In the rows, 128 means zero.
Each row is followed by its class.
[126 131 108 118 135 132 129 130 146 135 120 128 129 119 117 141 126 122
 119 135 124 123 140 128 125 118 138 131 132 133 131 136 132 124 142 135
 111 121 137 138 127 124 127 113 124 124 123 135]
j_533
[128 127 107 142 128 150 120 143 137 120 134 132 117 125 104 102 145 127
 141 144 128 120 140 149 116 119 122 135 125  99 112 126 110 125 127 156
 140 131 121 132 108 149 121 141 121 117 126 142]
j_898
[119 133 119 119 145 109 138 135 133 147 128 125 130 125 121 126 139 113
 120 134 124 122 149 130 140 110 117 127 124 129 135 140 126 104 141 143
 113 121 132 123 111 125 132 121 114 150 125 120]
j_943
[125 133 150 142 137  94 106 150 108 126 137 113 131 141 134 143 155 118
 108 112 126 115 100 100 145 158 150  87 129 159 123 146 120 136 132  86
 121 136 146  85 143 112 105  87 133  98 126  96]
j_649
[121 127 132 136 133 116 130 116 122 124 117 139 132 131 131 139 120 124
 121 118 121 131 133 124 132 119 137 120 135 133 126 119 125 144 148 126
 127 117 122 135 131 129 138 123 129 126 137 123]
j_124
[ 98 116  99 103 122 154 142  91 143 124 140 113 111 121 175 112 164 118
 129 149 133 151 148 134  91 134 119 160 149 138 129 128 145 122 118 159
 124 129 144 133 120 122 126 163 120 149 136 128]
j_534
[106 117 121 134  97 129 133 128 111 123 130 139 145 139 127 131 124 115
 142 120 130 108 140 108 148 126 140 120 135 138 129 112 109 111 131 119
 117 118 121 129 136 143 135 128 151 113 112 112]
j_649
[114  94 125 147 131 137 121 119 145 120 130 118 138 107 130 133 124 122
 133 142 128 133 143 114 138 120 141 138 152 147 114 126 138 126 125 148
 121 123 145 147 126 135 147 129 126 124 136 122]
j_181
[120 111 110 138 138 156 121 102 119 135 148 128 136 104 141 125 200 115
 112 142  86 147 131 131 132 137 117 145 129 137 121 120 117 134 132 139
 121 116 116 148 126 118 110 150 143  98 122 130]
j_649
[116 132 121 131 129 115 135 113 126 125 129 131 135 129 134 133 124 127
 130 132 127 123 123 132 136 122 135 135 132 133 133 128 129 122 142 135
 129 122 113 139 128 132 131 123 132 123 126 114]
j_681
[139 151  77 148 127 146 140 104 151 142 118 136 116 103 145 145 166 121
 141 156 137 134 136 161 143 125 124 118 118 124 133 114  91 108 167 147
 129 117 153 108  93 114 128 154 145 109 125 136]
j_857
[103 122 110 148 105 129 101 131 167 104  94 154  86 130  99 166  97 132
 138  88 105 114 173 133  94 119 150 149 111 107 111 117  76 187 167 127
 104  97 109 198 124 106 159 129 182 127 156  99]
j_857
[134 126 111 128 133 153 131 123 122 135 126 134 141 102 112 100 132 117
 138 141 111 131 150 117 128 128 124 130 128 133 123 116 121 114 117 140
 130 123 135 120 139 135 126 124 125 113 117 154]
j_421
[119 129 112 130 127 119 132  99 140 116 132 137 133 140 135 146 121 134
 135 123 129 116 124 128 125 124 145 118 141 144 129 122 120 138 144 114
 124 128 106 132 162 124 137 123 146 111 125 111]
j_681
[132 123 137 135 122 148 124 112 132 124 129 126 132 118 128 121 154 122
 132 128 123 132 130 119 138 122 123 130 126 117 122 119 131 134 140 145
 136 128 130 131 127 131 123 145 144 137 128 144]
j_552
[113 120 140 130 144 113 135  99 117 110 133 137 141 132 132 134 131 123
 126 113 121 120 121 113 116 137 125 144 133 130 142 134 126 127 154 110
 130 121 116 134 137 122 137 134 144 153 146 132]
j_681
[109 136 107 118 160 124 128 137 134 115 125 133 124 128 116 121 120 122
 116 123 115 129 139 132 121 102 135 124 129 149 117 130 127 134 126 136
 108 129 147 131 137 114 139 128 129 129 134 120]
j_534
[145 144 138 157 131 126  81 101 135 130 135 151 107 150 122 127 109 124
 115 120 134 145 106   4 188 147 123 103 140 131 119 125  95 166 159 131
 105 133 155  82  94 138  91 114 127  56 166 137]
j_534
[138 127 119 112 139 129 110 108 117 150 145 115 120 138 150 130 140 135
  95 141 107 138 119 111 141 135 130 131 145 141 112 130 123 118  85 145
 131 132 137 120 142 120 120 138 122 132 133 121]
j_226
[137 117 140 137 110 120 129 114 123 131 123 141 130 138 137 151 124 131
 137 129 125 122 134 119 105 134 131 107 125 129 124 137 130 164 145 106
 124 120 114 149 139 135 135 115 137 109 135 116]
j_857
[126 106 110 117 142 156 115 151 147 114 119 135 139  99 122  99 150 133
 154 148 139 118 145 142 104 126 114 128 126 111 149 127 120 144 142 127
 149 128  99 117 189 144 122 114 151 131 146 149]
j_857
[119 118 120 134 118 131 142 115 120 122 133 137 128 109 138 138 126 132
 127 118 132 146 120 121 123 139 122 142 125 123 133 132 125 134 156 122
 128 120 124 124 125 128 134 122 138 139 132 136]
j_421
[127 132 153 128 115 136 130 135 133 137 133 136 100 121 107 126 122 132
 130 125 147 139 117 115 126 137 140 106 119 124 145 145 125 145 139 125
 138 128 117 125 163 119 125 118 158 108 138 125]
j_533
[125 113 124 125 135 122 128 113 133 130 125 128 119 130 131 133 130 120
 118 130 128 124 133 111 127 134 137 121 140 139 111 125 123 135 119 130
 119 129 139 133 137 134 135 119 130 127 131 119]
j_663
[133 105 127 140 127 124 121 110 131 124 130 120 121 124 131 138 132 118
 123 123 137 136 125 121 132 113 139 129 136 124 119 124 133 128 122 138
 131 125 147 134 126 126 140 124 121 137 147 116]
j_857
[143 127 106 135 138 141 129 118 149 125 128 137 128 130 115 105 172 113
 136 140 127 120 153 137 138 133 119 105 134 111 115 120 104 156 124 141
 128 134 118 141 130 132 118 125 145 119 140 135]
j_649
[122 126 131 129 134 128 136 131 128 122 113 133 132 118 117 143 117 117
 133 137 127 131 140 127 132 113 137 133 130 124 128 122 125 139 151 135
 129 123 119 146 115 135 141 117 130 115 124 130]
j_533
[125 136 129 141 127 122 138 121 131 125 130 145 149 132 127 129 118 119
 133 148 125 123 139 133 136 119 147 120 140 145 113 112 137 132 122 119
 140 135 113 139 139 141 134 126 143 115 131 115]
j_649
[127 123 117 136 130 131 110 111 110 129 120 138 145 106 124 137 158 123
 129 136 122 124 125 129 129 133 129 130 123 116 123 112 112 132 129 121
 138 122 134 127 131 132 115 129 124 128 120 140]
j_649
[126 124 121 125 139 116 123 115 133 124 131 128 128 131 124 127 128 130
 124 130 136 129 120 122 122 127 138 123 139 135 135 134 133 139 132 129
 111 124 127 137 122 123 139 124 126 121 136 127]
j_181
[127 104 113 143 113 141 119 115 132 122 130 129 128 112 113 124 140 126
 140 128 135 132 136 139 118 129 121 134 125 112 120 116 134 127 138 140
 138 120 127 125 133 143 124 138 128 120 131 140]
j_857
[144 134 120 125 138 138 102  90 118 119 115 134 135 104 141 157 121 157
 130 118 134 135 123 119  94 157 154 152 151 132 126 113 137 112 131 134
 106 127 158 105 125 140 130 117  80  73  86 175]
j_533
[141 109 139 134 134  97 138 108 121 141 148 106 140 169 136 140 171 103
 144 132 122 107 154 100 113 143 126 105 164 130 115 124 150 193 109 100
 137 128 131 148 148 131 154 125 130  95 120 127]
j_124
[138 131 122 140 136 154 124 114 117 122 142 138 127 102 110  97 134 131
 136 137 113 130 135 142 122 117 114 117 126 129 126 117 119 135 133 126
 148 121 127 122 146 131 143 139 137 125 117 147]
j_898
[128 130 114 120 144 144 130 116 140 141 131 131 146 131 107 128 133 108
 128 145 124 127 136 119 129 105 117 132 139 135 138 128 140 132 157 145
 126 116 134 125  91 137 126 118  92 141 121 125]
j_943
[118 125 112 131 128 151 122 112 137 121 124 130 127  94 126 120 129 119
 141 135 122 127 135 122 128 129 126 138 128 133 135 114 110 124 148 136
 132 119 110 133 143 128 127 139 135 132 128 133]
j_681
[119 135 101 116 134 131 126 136 120 137 116 135 124 156 114 119 119 105
 129 134 118 119 145 111 121 119 136 118 127 132 128 140 118 120 127 127
 129 126 133 104 130 122 126  89 109 147 140 119]
j_226
[136 108 109 140 123 160 129 104 125 140 131 133 118 126 125 121 147 105
 136 147 124 128 131 101 135 140 124 111 121 111 119 141 109 132 106 109
 120 129 141 130 152 122 128 125 143 144 141 137]
j_421
[133 124 143 147 133 121 139 120 117 125 129 128 150 157 110 137 119 129
 141 121 110 127 123 135 136 113 133 119 140 142 120 122 146 137 123 129
 137 117 122 139 110 133 145 126 122 122 127 123]
j_857
[124 118 120 123 144 111 129 104 116 141 125 121 136 130 123 161 143 113
 113 125 143 119 139 114 131 113 148 124 133 125 131 142 145 118 144 117
 112 127 183 119 140 114 141 124 127 119 141 120]
j_421
[160 102 103 135 144 162 104  79 160 152 129 107 112  75 156 193 159 118
 126 149 140 147 108 100 145 163 141 162 139  98 123 104 130 112 128 142
 105 138 153 141 149 128 120 142 126  78 125 132]
j_857
[128 138 137 127 154 161 119 137 129 111 129 122  89 121 121  88 148 132
 128 120 116 133 129 161 105 180 123 132 125 112 140 134 126  87 106 150
 117 131 122 112 138 121 129 138 133 123 112 150]
j_181
[122 119 127 141 115 139 125 114 131 125 130 130 118 122 126 127 121 134
 141 128 113 126 128 112 125 146 117 125 137 146 123 124 127 142 120 118
 140 119 132 133 136 129 133 141 137 113 125 137]
j_421
[137 110 130 132 143 143 135 110 119 125 133 137 133 122 111 120 134 124
 128 144 108 126 134 129 131 123 105 117 133 138 112 118 134 146 124 123
 135 123 134 138 136 133 135 153 135 125 129 143]
j_226
[130 109 118 136 143 142 121 117 150 135 142 143 134 129 130  93 160 120
 133 161 118 129 150 144 101 142 100 131 130 126 130 135 134 162 138 125
 137 127 108 130 135 120 123 106 140 143 132 150]
j_943
[137 101 130 120 137 106 123 113 151 127 129 125 132 128 115 140 100 122
 107 124 124 130 138  98 140 101 137 124 139 168  94 121 145 163 117 118
 133 143 121 125 123 136 144 115 133 119 140 104]
j_663
[139 133 136 155 167 201 135  70  83 134 132 159 147 229 117 144 148 110
 132 124  89 130 103  90 151 134 130 133 141 117 117 116 152  84  59 161
 103 129 159 165  80 128 131 139 137 126 119 140]
j_181
[130 123 137 123 145 134 118 156 111 127 106 129 127 123 108 120 145 122
 127 143 121 126 141 144 132 132 115 130 113 113 127 140 128 148 133 133
 132 120 136 131 109 138 115 132 117 116 132 134]
j_226
[128 125 127 124 142 122 125 134 126 146 121 131 130 129 125 140 127 130
 121 131 120 123 136 119 119 110 130 119 128 137 135 132 135 123 143 118
 126 123 142 111 128 127 133 114 118 132 133 135]
j_421
[116 116 105 132 127 131 136  94 123 122 123 143 141 114 117 150 106 131
 129 117 122 111 123 125 131 118 138 127 138 138 139 123 130 112 162 129
 126 112 155 149 163 118 148 126 144 115 131 140]
j_421
[130 136 120 137 154 124 134 133 135 144 118 140 135 105 119 141 133 128
 116 121 132 138 135 134 140 146 137 127 127 117 130 126 107 111 162 164
 117 129 119 116 136 132 136  95 117 129 123 145]
j_663
[ 92  98 144 147 160 155 102 129 129 109 101 162 127  66  53 110 106 127
 121 137  95 140 139 153  89 143 124 144 108 118 118 123 133 144 190 153
 137 113 102 119 155 130 139 103 124 161 137 174]
j_181
[128 141 125 127 120 122 123 139 131 130 133 127 101 135 119 131 115 125
 138 119 138 112 125 117 120 108 140 109 120 127 147 147 128 155 148 103
 122 119 106 144 145 125 148 126 140 129 137 111]
j_681
[117  88 161 137 145  73 148  88 141 104 138 136 159 123 109 147 153 140
 116 139 142 113 109 160 116  98 148 119 133 129  96 123 147 156 160  78
 117 136 128 130 125 133 129 113 158  94 124  86]
j_649
[130 137 138 129 114 121 128 112 124 138 128 130 125 131 129 131 117 130
 123 129 137 128 131 123 130 120 137 107 131 137 128 129 128 150 142 126
 132 123 124 128 124 130 142 112 118 133 119 115]
j_663
[140 126 109 125 130 140 132 135 134 164 113 137 155 159 133 134 163 103
 120 152 111 133 153 148 135 113 143 121 121 144 129 142 142 141 123 136
 116 112 149 143 101 118 120 123 132 132 136 124]
j_552
[132 123 133 128 143 108 127 113 128 139 126 134 132 149 124 153 135 132
 125 115 126 117 116 112 118 115 132 117 134 131 143 127 142 130 154 123
 126 123 154 121 143 106 130 112 134 137 152 145]
j_857
[134 127 144 111 120 110 128 158 119 142 129 126 144 153 118 100 131 131
 109 116 125 128 160 129 110 119 141 130 129 130 125 145 136 130 130 128
 107 109 136 121  93 140 115 101 118 125 133 110]
j_226
[137 133 118 145 132 153 117 103 140 127 121 146 124 152 127 138 133 115
 129 136 124 129 154 133 125 141 134 126 132 115 136 140 119 153 138 105
 115 115 141 141 128 116 143 124 124 142 143 121]
j_226
[ 97 102 138 121  90 108 134 155 135 142 153 111 128 117 154 113 131 125
 144 147 117 114 174 144 131 113 104 145 132 175 131 133 132 127 109 148
 154 147 114 119 136 103 143 123 129  97  94 116]
j_649
[127 125 110 119 134 116 125  98 116 131 129 112 122 132 141 143 138 106
 115 127 124 129 143 115 130 120 138 142 135 114 122 123 133 106 112 131
 123 134 132 136 122 128 141 139 110 126 134 118]
j_421
[124 132 121 128 128 110 133 143 122 130 121 138 122 135 119 124 131 121
 128 125 135 124 130 135 122 117 130 113 120 123 131 133 134 156 133 115
 138 123 121 131 144 133 130 113 135 122 133 122]
j_124
[132 124 133 126 135 121 118 130 128 142 114 131 134 126 114 126 146 121
 125 121 117 122 135 117 132 106 145 117 121 135 133 137 153 142 142 128
 115 114 149 129 138 126 132 102 130 128 130 138]
j_552
[110 144  90 156 116  98 130 147 156 130 133 132 130 124 127 109  97 111
 127 145 134 125 153 163 129 171 154 118 144 114 123 139  78 105 147 131
 160 122 106 104 169 126 136  67 131 143 147  96]
j_421
[129 123 107 137 140 133 129 155 130 129 131 130 134 164 130 139 130 111
 129 127 131 129 123 137 128 164 126 115 140 138 121 135 128 155 125 131
 118 125 121 144 121 127 122 101 133 125 127 113]
j_943
[130 126 110 123 141 130 127 133 145 138 120 148 138 138 127 146 123 124
 125 131 139 118 127 123 126 133 119 113 117 136 149 141 139 133 153 124
 129 127 123 125 127 140 132 124 136 119 137 128]
j_534
[115 118 137 121 138 139 160 140 167 149  96 131 166 137 129 168 143 100
 152 163 121 131 141 130 145 153 152 110 135 166 134 128 129 145 129 110
 120 130  73 135 148 148 136 141 147 130 130  94]
j_552
[120 134 112 146 134 122 122 115 122 129 142 140 136 128 119 139 127 117
 137 142 121 120 113 111 115 119 140 138 134 129 128 125 123 150 149 117
 127 121 118 143 132 127 136 107 118 109 118 129]
j_681
[126 135 134 113 124 110 127 118 114 153 135 111 128 129 140 135 143 129
 114 111 135 125 135 128 117 132 136 130 131 128 147 136 130  97 140 146
 116 123 134 111 118 121 137 112  92 128 104 127]
j_663
[118 114 120 134 134 146 124 135 139 119 125 132 101 109 115 140 128 133
 138 137 127 127 115 123 123 133 126 123 132 133 128 125 128 135 142 121
 134 125 138 133 162 128 120 137 155  90 130 142]
j_533
[121 115 152 131 127 120 125  87 117 118 126 130 158 122 125 142 117 121
 121 127 133 131 133 130 140 116 142 138 133 131 137 123 133 129 166 120
 140 121 112 112 124 133 143 129 122 137 126 109]
j_681
[119 124 120 128 122 110 136 161 118 131 127 113 126 146  98 118  93 127
 143 115 122 113 126 132 159 112 110 110 128 144 135 136 124 108 153 132
 126 118 125 119  97 130 119 141 122 106 144 125]
j_898
[132 111 125 146 134 145 119 118 136 128 128 128 139 120 128 125 145 118
 131 133 125 133 141 133 136 150 117 136 134 123 124 121 128 124 136 140
 128 120 134 133 116 133 121 133 129 134 126 139]
j_943
[135 129 114 130 121 129 110  97 117 125 139 124 135 132 140 138 132 122
 123 127 132 120 133  81 126 114 142 127 135 138 122 151 135 126 107 120
 135 138 157 125 141 121 130 100 119 110 125 129]
j_533
[127 121 117 118 129 118 129 114 126 137 125 125 129 129 125 123 128 120
 124 132 124 130 139 118 126 130 141 133 137 128 124 129 126 128 115 125
 117 118 134 139 137 127 132 116 120 128 137 119]
j_226
[122 130 104 125 135 160 118 137 140 134 143 126 120 119 124 103 140 129
 133 130 131 137 142 137 114 127 116 130 129 116 133 112 130 114 132 150
 124 124 122 118 142 138 121 138 134 116 121 135]
j_534
[141 126  96 133 129 138 133  85 155 131 127 152  97  83 106 143 129 124
 128 146 139 138 106 114 135 131 112 127 118 111 132 121 115 148 151 124
 123 125 124 144 136 128 130 144 140 114 131 160]
j_533
[126 122 126 119 107 127 127 123 137 133 132 126 131 147 141 134 142 120
 123 115 128 123 160 131  95 126 145 132 136 126 116 132 131 124 132 144
 126 129 140 133 133 127 130 127 126 133 126 118]
j_552
[125 169 101  99 157 120 123 122 137 131  84 137 129 159 107 157 119 109
 118 135 123  94 132 140 133 126 142 105 104 128 140 148 130 119 135 110
 129 131 139 102 111 127 134 115 124 151 120 103]
j_534
[121 111 122 141 128 158 125 119 136 114 128 127 132 101 119 105 137 127
 145 146 112 140 132 131 134 119 106 128 129 126 128 119 122 124 140 147
 127 122 108 140 116 136 116 143 116 118 128 144]
j_181
[119 120 109 133 135 122 119 103 134 139 124 124 136 121 127 138 151 111
 125 127 132 119 139 105 130 113 139 130 133 125 117 125 136 105 133 146
 103 121 159 146 129 134 122 135 122 125 142 123]
j_552
[114 128 108 131 132 122 129 153 121 132 127 136 132 126 110 127 113 120
 122 122 123 125 129 142 126 120 125 122 123 137 137 130 118 109 144 144
 109 112 145 137 109 115 132 112 116 134 121 126]
j_181
[122 125 124 113 143 136 131 134 132 131 125 134 138 137 126 122 129 124
 122 132 126 122 128 128 134 121 118 121 125 134 147 143 133 121 136 141
 120 124 141 129 126 129 123 129 123 125 131 127]
j_534
[132 124 150 129 130 125 128 136 143 122 109 125 136 133 120 145 107 139
 132 132 115 134 133 128 145 110 142 149 144 112 132 129 128 141 134 142
 136 122 124 155 114 131 126 114 114 125 133 140]
j_533
[118 144 131 130 114 143 126 123 144 108 105 139 156 149 113 146 101 133
 126 116 130 119 124 131 146 143 157 140 134 133 129 142 122 159 139 122
 123 122 135 124 121 118 124 111 137 148 120 122]
j_124
[125 120 117 139 117 137 129 119 134 136 118 138 123 125 128 117 153 114
 126 137 105 121 152 115 139  99 120 125 119 141 121 126 122 120 115 162
 131 115 143 146  99 131 135 135 131 143 133 133]
j_857
[120 122 126 115 134 113 132 114 114 160 136 120 143 137 147 130 149 119
 130 146 132 129 125 134 121 124 121 129 133 127 154 141 140 114 139 117
 120 124 134 126 124 107 109 100 105 133 140 119]
j_649
[119 166 110 135 112 105 121  95 123 113 147 125 108 159 134 123 134 134
 134 106 131  89 108  97 114  83 149 128 124 134 131 130 146 103 115 121
 128 130 131 135 106 125 142 116 124 127 105 117]
j_681
[150 124 170 144 153 119 140 133  91 115 132 135 142 143 110 121 131 115
 107 126 113 143 127 136 162 136 154 122 138 115 108 129 140 147 130 139
 133 131 140 139 129 139 144 128 151  96 137 135]
j_898
[135 114 125 123 133 139 113 108  98 150 120 122 126 149 115 115 141 116
 136 151 113 131 152 142 103 154  99 131 119  94 125 138 153 134 119 105
 122 116 126 140 123 129 100 139 128 125 145 159]
j_533
[123 129 123 128 129 116 127 115 140 138 124 128 138 123 123 133 142 117
 128 121 124 126 130 120 124 117 133 132 127 142 141 129 151 120 147 127
 122 120 143 117 124 122 131 118 110 144 125 140]
j_552
[123 121 125 131 133 124 131 113 122 128 130 125 110 127 129 135 131 118
 123 125 122 137 137 100 142 126 124 128 135 131 110 112 126 137 120 121
 110 124 128 133 125 134 140 141 135 129 133 116]
j_226
[128 113 108 140 120 156 123 114 145 125 123 135 131 128 110 117 131 122
 145 145 120 126 138 110 137 130 137 111 140 130 118 118 121 126 133 136
 116 120 121 127 133 144 125 128 139 108 130 139]
j_181
[128 126 142 141 131 119 131 112 137 126 118 139 141 127 123 135 133 123
 132 128 129 132 119 119 126 128 145 122 133 129 128 124 145 141 164 115
 119 116 137 136 128 135 120 119 136 122 144 128]
j_552
[133 120 131 134 133 150 119 138 130 122 124 130 126 132 107 115 141 120
 126 135 120 129 133 119 139 126 122 127 132 120 122 122 123 143 122 130
 121 119 139 128 113 140 119 136 114 134 127 136]
j_226
[112 136 128 107 144 128 150  77 129 136 141 122 126 151 154 120 179 109
 115 147 122 148 125 108 141 131  99 137 131 134 145 151 162 147 111 138
 132 134 133 127 112 118 123 139 126 158 139 117]
j_534
[135 136  96 132 150 107 141 111 116 133 132 117 156 129 115 120 140 111
 132 128 101 122 141 151 159  78 124 100 110 131 122 127 134 121 124 128
 132 129 142 160 155  89 126 119 142 104 136 124]
j_534
[122 117 129 138 126 134 120 116 137 118 137 121 131 128 131 137 115 128
 128 119 129 134 112 131 114 120 131 129 138 125 133 123 145 140 166 146
 142 124 128 143 117 124 131 108 104 120 131 125]
j_534
[121 134 119 138 139 122 140 141 127 135 117 140 129 131 117 144 125 114
 125 133 123 129 125 134 131 127 134 105 126 138 132 125 121 111 143 141
 117 121 137 130 112 126 135 116 112 136 122 123]
j_181
[121 124 109 123 102  96 142 122 131 121 128 140 113 137 124 153 107 130
 125 109 131 119 125 145 121 134 132 124 126 117 141 126 119 134 155 102
 129 120 120 138 157 119 139 131 141 112 126 125]
j_421
[117 138 124 132 134 157 140 110 125 157 148 125 160 135 120 127 130 118
 108 116  87 147 129  90 135 136 151 175 147 149 125 122 150  47 127 168
 110 120 165  99 119 114 103 100 101 149 113 158]
j_663
[129 131 132 148 132 149 119 113 120 101 105 142 149 140 122 113 136 108
 141 131 105 129 142 129 138 129 130 121 130 127 127 110 118 152 119 114
 138 124 124 140 135 123 115 136 114 130 133 147]
j_124
